Each row is followed by one of two labels, saying whether the row has a hidden trait. Each part has a new trait and two new labels.
In the rows, zero is written as 128.
[125 119 104 114 133 243 136 221  71 127 134 172  88 149 135  88 195 177
 106 116 154 110 113  30 156 109 177 112]
T
[ 71 160 178 101 115 207 125 153 135  64 123 179 126  91 144 142 207 147
 117 179 157  95 157 121 112 147 165 121]
T
[116  96 127 133  97 195  92 106 131 147 125 113 129 120 124 152  54 126
 164 127 132 143 129 197 128 166 106 131]
T
[117 121 137 126 102 159  80 120 140 117 120 139 128 121 118 136  75 188
 146 112 121 137 128 135 143 134 144 126]
K
[123 130 146 125 113 220  81 137 142 117 114 131 125  92 122 133 172 101
 120 173 138 124 139 152 152 137 113 129]
K
[110 141 148 118 117  18  88 111 168 125 111 122 137 123  96 140  96 166
 147 116 121 133 139 137 149 111 130 131]
K
[100 148 144  95 120   1 128  83 171 101 118 151 132 111 133 151  88 153
 162 164 149 110 150 141  94 148 119 121]
K
[148 119 130 108  85  55  92  88 150 164 110 126 138 120 120 135  54 114
 166 127 140 135 122 152 148 158  96 132]
K
[148 124 126 131 105 213  96 154 116 126 132 131 124 115 117 123 135 129
 116 162 135 127 131 124 155 119 132 124]
K
[168 129 113 107 106 100 138 168  85 163 140 157 129 148 110  99 151 142
 126 135 158 120 112  58 177  93 147 122]
T
[121 113 146  88  59  36 112 123 132 154 123 154 134  96  98 136 156 134
 143 127 165 113 129 125 162 135 143 127]
T
[ 67 130 136 111 138 226 166 176  95  89 159 161 111 104 126 125 225 149
 107 130 150 102 143 104 110 131 162 115]
K
[129 157 140 134 131 141  63 135 144  97 115 143 126 134 118 134  80 190
 126 137 110 129 138 119 141 101 165 128]
K
[107 137 143 104 132   1 140  82 164 121 132 136 149 121 112 151 102 146
 164 116 134 123 140 135 106 130 113 126]
K
[155 130 119 115 111   1 104  90 159 139 107 127 126 122 143 136  28 117
 154 168 134 124 133 152 111 140  99 128]
K
[ 93 149 144 128 150 164 148 165 146  75 139 156 124 100 152 133 194 154
 104 137 114 103 142  95  86 105 161 120]
T
[108 133 160 113  90 246  79 113 150 107 118 145 130  87 129 152 122 134
 136 177 154 122 152 173 129 171 117 125]
K
[104 125 146 129 141  80 134  69 177 106 132 115 147  99 130 165 121 139
 147  85 104 131 144 171  78 144 105 133]
K
[ 86 111 161 141 144 120 155  98 149 122 144 120 167 102 122 150 160 114
 143  80  94 125 129 148  86 113 119 135]
K
[ 68 181 216  89 109 133 101 126 177  63 108 193 152  81 150 149 231 161
 123 144 143  99 152 111 121 148 156 128]
T
[ 56 133 128 120 156 109 170 167 141  82 148 170 124 114 148 129 139 180
 132 132 116 101 137  91  72 109 146 109]
K
[132 132 133 125 140  33  98  73 175 133 114 114 133 126 118 145  83 127
 156 115 112 138 134 163 122 134  92 136]
K
[111 108 118 104 110 137 136 116 143 128 123 126  97  89 137 138 153 107
 129 168 157 111 143 163 103 153 102 123]
K
[ 91 108 128 121 115 199 150 137 121 124 159 137 142 107 123 142 125 152
 144 130 148 119 143 148 102 153 118 119]
T
[156 138 124 122  98 207  74 163 112 123 116 143 107 124 129 111 115 117
 108 191 145 120 131 123 165 139 147 121]
K
[110 142 144 127 125 154  89 146 135 104 132 155 140 129 113 123  88 187
 138 111 114 127 135 108 142 107 159 123]
K
[ 89 134 153 110 105 255  81 164 118  93 116 164 112  87 139 128 165 122
 109 187 155 107 149 135 137 164 148 121]
T
[ 71 114 141  98 106 255 133 174  96 112 151 174 126  82 129 133 170 134
 124 154 177  98 147 125 115 177 141 116]
K
[ 87 109 127 138 150 144 142 100 132 122 157 130 143 127 116 148 106 160
 162  72 107 138 123 141 104 133 115 121]
K
[ 67 110 126 121 115 255 140 144 111 111 159 155 135 101 140 142 106 137
 136 173 158 110 144 157  88 183 123 115]
K
[159 133 112 125 115 140  79 140 129 134 121 117 107 131  94 123  75 146
 125 127 139 141 129 130 178 124 128 119]
K
[ 88  87 123 117  89 219 127 117 123 127 140 131 118 101 134 159  69 137
 161 151 158 125 144 188  97 186 116 123]
K
[175 146 142 124 103   4  72  95 181 139  96 120 149 133 122 138  29 135
 154 155 121 140 130 145 155 116 109 132]
T
[115 154 143 134 125 227  65 167 132  98 125 161 138 129 129 123  96 182
 119 145 114 123 135 109 145 117 160 122]
T
[130 118 113 101  72 117 106 139 127 121 119 135  96  98 117 131 118 132
 120 182 169 109 140 141 141 143 148 117]
T
[153 141 146 102  81  17  73  92 174 143  98 140 144 116 125 137  48 138
 157 146 141 130 132 142 157 143 111 130]
T
[116 105 148 110  89 241 102 145 115 140 141 144 156  95 104 138 134 120
 143 126 157 123 138 144 155 159 117 125]
T
[ 53 124 155 111 126 146 150 105 147  93 147 163 149  98 137 154 126 163
 159 108 129 111 144 140  78 165 128 120]
K
[134 100 110 136 105 201 120 109 147 137 136  92 122 111 129 153  85 129
 135 136 133 139 141 190 105 155  89 129]
T
[154 113 106 121  98  69 115 131 143 145 128 118 115 111 111 132 106 137
 120 126 131 126 129 127 141 104 131 126]
K
[117 102 129  89  64 159 133 107 122 148 139 135 134  96 112 151  96 136
 157 133 182 119 143 165 129 183 114 125]
K
[124  89 106 118 103  63 143 107 127 175 139 115 129 109 122 135  59  95
 156 137 139 128 130 163 112 147  87 130]
K
[ 79 112 125 120 134 213 172 171  98 109 167 147 125  94 120 123 203 139
 119 133 147 108 138 106 111 130 145 114]
K
[108 106 142 107  69 230  89 104 136 126 123 139 130  95 133 162  78 141
 157 142 162 123 146 190 117 193 124 128]
T
[149 167 132 121 142  78 130 152 134 108 119 145 122 135 139 110 188 146
 100 144 123 113 132  71 131  84 149 129]
K
[ 72 158 140  98 102  43 102 141 156  82 106 165 109 111 128 131 105 197
 135 171 148 102 152 114 115 125 172 117]
T
[154 112  95 123  98 154 111 156 101 140 134 125 102 120 107 118 112 118
 114 177 159 120 130 126 149 123 147 120]
K
[ 96 112  94 129 144 202 186 165 108 107 178 146 125 117 134 125 128 166
 127 133 138 109 136 100  86 131 132 107]
K
[ 84 144 174  79  75 220  98 169 104 107 117 207 122 106 131 120 206 167
 135 156 185 100 137  95 168 171 163 117]
T
[ 71 133 169 112 127 134 150 135 150  90 132 160 146  77 139 147 193 131
 128 135 130  98 147 122  90 117 146 128]
K
[109 144 133 136 149 255  80 167 138 100 132 146 120 118 124 124 143 163
 109 132 120 128 138 120 144 135 126 116]
T
[121 119 133 124 100 255  82 135 126 123 133 137 138 105 132 143  90 131
 130 158 150 121 146 166 120 171 121 127]
T
[ 98  82 114 135 107 160 157 113 150 145 153  96 132  95 127 161 125 124
 141 117 129 136 143 186  93 160  87 127]
K
[151 149 102 110 138 180 139 215  81 107 121 175  85 163 151  83 166 186
 102 162 149 101 117  39 139  83 185 110]
K
[ 83 137 144 112 110 175 133 152 146  79 130 162 113  85 154 146 166 147
 114 180 138  93 151 116  86 126 157 120]
K
[116 153 121 135 149 208 106 171 122  77 133 170 106 134 152 119 112 177
 115 160 107 106 133  81 112  93 180 115]
T
[138 155 108  96 105 126 115 177 103  97 115 189  85 126 158 104 116 164
 110 224 164  91 134  67 128 117 175 111]
K
[ 98 131 163 148 154  95 138  61 185 110 136 100 176 107 121 173 147 136
 143  79  83 144 142 173  81 123  93 141]
K
[ 87 147 160 134 148 255 102 102 157  76 127 139 138  92 147 156 152 116
 121 175 133 118 151 179  81 173 110 127]
K
[120  99 103 119  92 206 113 128 111 137 130 130 105 122 131 140  68 147
 152 127 146 127 132 163 119 151 126 122]
T
[131 138 145 108 122  11  92  86 173 129 108 131 134 120 118 145  74 137
 157 131 130 128 138 147 130 133 107 130]
K
[149 129 114 124 129   7 107 125 161 131 120 115 117 129 109 134  82 151
 137 120 112 133 132 126 142  88 123 126]
T
[158 132 109 121  93 141  60 133 143 125 112 124 104 127 102 125  58 160
 135 129 149 140 130 133 185 149 139 117]
T
[ 88 135 148 141 150 216 122 124 131 103 156 131 152 106 107 140 188 147
 125 105 117 133 137 133 122 140 123 124]
K
[107 110 121 143 135 184 110  97 153 126 130 110 123 120 129 152  85 145
 152 115 107 144 132 181 111 151 101 128]
T
[ 96 129 159 110  91 255  76 152 127 117 129 152 145  90 115 137 133 139
 130 158 157 119 146 147 146 172 125 123]
T
[ 65 150 172 128 151 125 104 134 165  77 128 160 153 108 128 141 137 162
 140 111 106 121 141 125 113 122 137 121]
T
[154 131 149 114  89 162 101 149  93 163 127 139 151 136  94 112 160 106
 126 146 160 133 121 115 197 133 133 133]
K
[175 140  99 144 113 127  68 121 148 120 111 114 103 137 128 128  29 172
 118 157 111 142 126 132 146 111 131 126]
T
[159 146  69 161 168 117  92 156 158  85 109 105  67 146 150 123  47 180
  89 171  86 130 136 117  97  65 143 121]
K
[118 133 112 122 131 211  99 153 139  95 120 145  92 120 141 131  90 189
 129 153 130 122 138 123 125 129 136 112]
K
[ 29 151 182  81 117 172 153 162 134  56 131 205 122  65 155 142 219 148
 119 174 161  75 161 104  78 152 175 116]
K
[ 57 161 171 118 154 165 131 150 156  50 126 177 127  85 156 141 211 161
 106 158 120  98 147 102  74 127 157 121]
K
[125 113 128 103  82 104 116 102 150 145 124 116 127  94 117 145 112 119
 136 148 161 122 145 177 122 162 100 130]
K
[ 88 144 118 130 192 198 133 129 133  75 148 149 124 125 151 135  98 162
 124 141 103 117 137 122  63 129 130 116]
K
[101 139 133 130 141 255  86 158 134 109 136 152 130 115 125 129 127 155
 122 139 133 125 138 127 134 151 119 117]
T
[141 161 149 123 114 240  22 160 145  99  92 157 109 127 133 113 105 143
 114 171 133 130 136 130 182 147 139 119]
K
[128 159 137 106  89 144  40 134 146 104  99 158 104 119 117 127  76 173
 125 188 163 125 141 131 175 158 150 116]
T
[154 162 124 119 152 104 136 167 118 115 122 151 118 145 138 101 190 151
 100 131 124 111 127  56 132  74 160 126]
K
[112 104 123 123 120 143 139 105 156 130 136 106 129 102 127 154 135 128
 133 126 132 125 146 174  88 149  98 128]
K
[ 99 165 174 107 120 125 110 138 159  78 113 170 136  93 148 138 189 146
 114 164 137  99 150 103 114 126 156 127]
K
[113 116 132 123 131  96 117  91 156 130 126 127 136 118 126 144 101 155
 160  79 108 138 127 151 117 139 110 130]
T
[108 116 144 142 152 126 146 134 143 124 145 117 150 103 116 142 187 113
 122  89 101 124 134 122 110  87 125 133]
K
[123 112 140 142 119 247 105 100 149 134 139 100 150 111 113 156 117 131
 138 116 121 146 142 188 121 152  93 134]
T
[112 129 146 131 143 140  92  92 165 108 119 131 133 123 131 150  94 160
 152  96 106 138 131 157 110 142 117 128]
T
[141 141 139 115 102 115  67 122 138 124 112 142 117 123 100 131 117 144
 133 149 145 134 129 132 178 130 137 125]
K
[141 115 122 123 104 156  82 113 137 148 118 123 123 130 113 138  83 160
 154  92 128 146 124 157 154 143 114 126]
K
[144 101 117 126 108  56 134  76 154 147 139  94 139 111 125 149  63  88
 146 155 130 129 143 179  91 145  82 134]
K
[ 68 119 142 128 140 137 165  99 160  85 146 133 147  97 145 158 133 155
 142 103 106 116 147 145  62 138 116 126]
K
[104 129 147 113 124 249  84 174 109 128 132 161 127 122 107 117 181 153
 121  98 137 129 125 102 179 134 132 121]
T
